Below are the code and all the weights of a small trained network. Each question names an input and a class and asks about switching units off, where a switched-off unit gives its printed mean instead of its output.

import numpy as np


def w(rows, s, z=0):
    codes = np.array(rows[::2]) - 128.0
    scale = np.full(codes.shape[1], s)
    scale[-1] = z or s
    return codes * scale


def f(y):
    return y / 2 * (1 + np.tanh(0.7978845608 * (y + 0.044715 * y**3)))


def log_softmax(a):
    a = a - a.max(-1, keepdims=True)
    return a - np.log(np.exp(a).sum(-1, keepdims=True))


def net(x, mask):
    res = np.array(x, float).reshape(1, 3) / 4 @ E
    y = f(res @ A[0][:, :-1].T + A[0][:, -1])
    res = res + np.where(mask, y, B[0][:, -1]) @ B[0][:, :-1]
    return log_softmax(res[-1] @ U[:, :-1].T + U[:, -1])


A, B = {}, {}
E = w([
[113,237,149,95,158,138,191,77],'x0',
[122,120,195,163,250,148,90,149],'x1',
[93,143,179,106,109,82,157,229],'x2',
],0.017)
A[0] = w([
[103,127,165,108,127,79,152,222,125],'neuron 1',
[92,199,218,128,254,161,151,88,12],'neuron 2',
[142,100,121,168,188,135,56,179,104],'neuron 3',
[124,103,167,112,122,146,106,129,90],'neuron 4',
[60,121,146,123,147,3,190,223,148],'neuron 5',
[119,224,78,7,78,167,218,70,145],'neuron 6',
[88,111,185,155,87,145,92,138,116],'neuron 7',
[144,33,60,128,18,90,101,152,202],'neuron 8',
[141,81,192,161,120,114,123,161,107],'neuron 9',
[74,122,171,101,134,76,86,232,104],'neuron 10',
[111,217,170,51,103,47,151,138,86],'neuron 11',
[190,113,87,173,136,170,113,1,254],'neuron 12',
[129,61,221,185,151,137,17,135,120],'neuron 13',
[108,42,129,163,198,149,97,161,112],'neuron 14',
[188,151,81,117,135,178,79,30,164],'neuron 15',
[118,149,155,166,153,111,117,171,83],'neuron 16',
[186,72,80,192,148,185,40,118,171],'neuron 17',
],0.013,0.0095)
B[0] = w([
[125,137,184,126,58,182,169,122,200],'neuron 1',
[64,15,56,43,58,132,19,221,212],'neuron 2',
[162,160,138,145,154,116,194,115,196],'neuron 3',
[123,146,121,100,142,119,172,133,136],'neuron 4',
[86,144,191,92,66,135,188,105,223],'neuron 5',
[175,177,124,144,97,167,187,22,248],'neuron 6',
[124,143,106,86,139,141,153,131,151],'neuron 7',
[54,3,112,89,55,156,50,186,248],'neuron 8',
[153,159,116,47,138,158,171,119,170],'neuron 9',
[134,163,141,58,128,183,176,114,206],'neuron 10',
[124,126,204,183,60,82,130,120,191],'neuron 11',
[219,114,49,106,203,185,98,92,252],'neuron 12',
[168,185,163,174,205,125,167,101,224],'neuron 13',
[152,167,149,155,162,113,163,112,204],'neuron 14',
[143,121,121,112,174,190,124,119,219],'neuron 15',
[139,107,116,104,129,169,146,121,159],'neuron 16',
[164,134,89,148,174,77,104,137,225],'neuron 17',
],0.014,0.026)
U = w([
[109,46,48,108,135,153,33,180,254],'0',
[142,175,121,101,139,208,181,94,115],'1',
[25,90,136,83,60,140,126,253,200],'2',
[89,184,162,194,60,66,167,96,19],'3',
[157,155,97,164,215,70,124,156,40],'4',
],0.013,0.0044)

Each question gives the input, the list of numbers given to net, and the class t.
The units are the neurons (one row each of A and B). Each row of codes is followed by its name. A weight is (code - 128) times the scale printed after its matrix; where a second scale follows, it is the last column's (A, B and U).
mask holds one flag per neuron, in row order. A switched-off neuron (its flag False) gives its mean, the last column of its row in B, instead of its output. The means were averaged over made-up inputs and are rounded, as every weight is.
A unit's drop is (log p(t) with every unit on - log p(t) with that unit switched off) / (log p(t) with every unit on - log p(t) with every unit switched off).
The circuit of an input: a set's keep is (log p(t) with only the set's units on - log p(t) with every unit switched off) / (log p(t) with every unit on - log p(t) with every unit switched off). Starting from the 12 units with the biggest drops (on a tie, the unit counted first), units are removed one at a time, each time the one whose removal leaves the highest keep (on an exact tie, the one counted first), for as long as the keep stays at least 0.8.
circuit, biggest first: the units of the circuit, biggest drop first
k most important neurons: the k neurons with the biggest drops, biggest first
drop of u: that unit's drop, to one decimal
input [4,8,0], class 0: circuit, biggest first => [neuron 2]
input [3,8,0], class 0: 2 most important neurons => [neuron 2; neuron 5]
input [0,-6,5], class 2: 2 most important neurons => [neuron 8; neuron 13]
input [1,4,5], class 2: 2 most important neurons => [neuron 6; neuron 2]
input [1,8,4], class 2: 2 most important neurons => [neuron 2; neuron 6]
input [8,-7,1], class 3: 2 most important neurons => [neuron 11; neuron 12]
input [0,8,-2], class 4: 2 most important neurons => [neuron 8; neuron 13]
input [1,4,-1], class 0: drop of neuron 2 => 0.5
input [8,7,-7], class 0: drop of neuron 14 => 0.0
input [-7,1,-5], class 4: drop of neuron 13 => 0.4
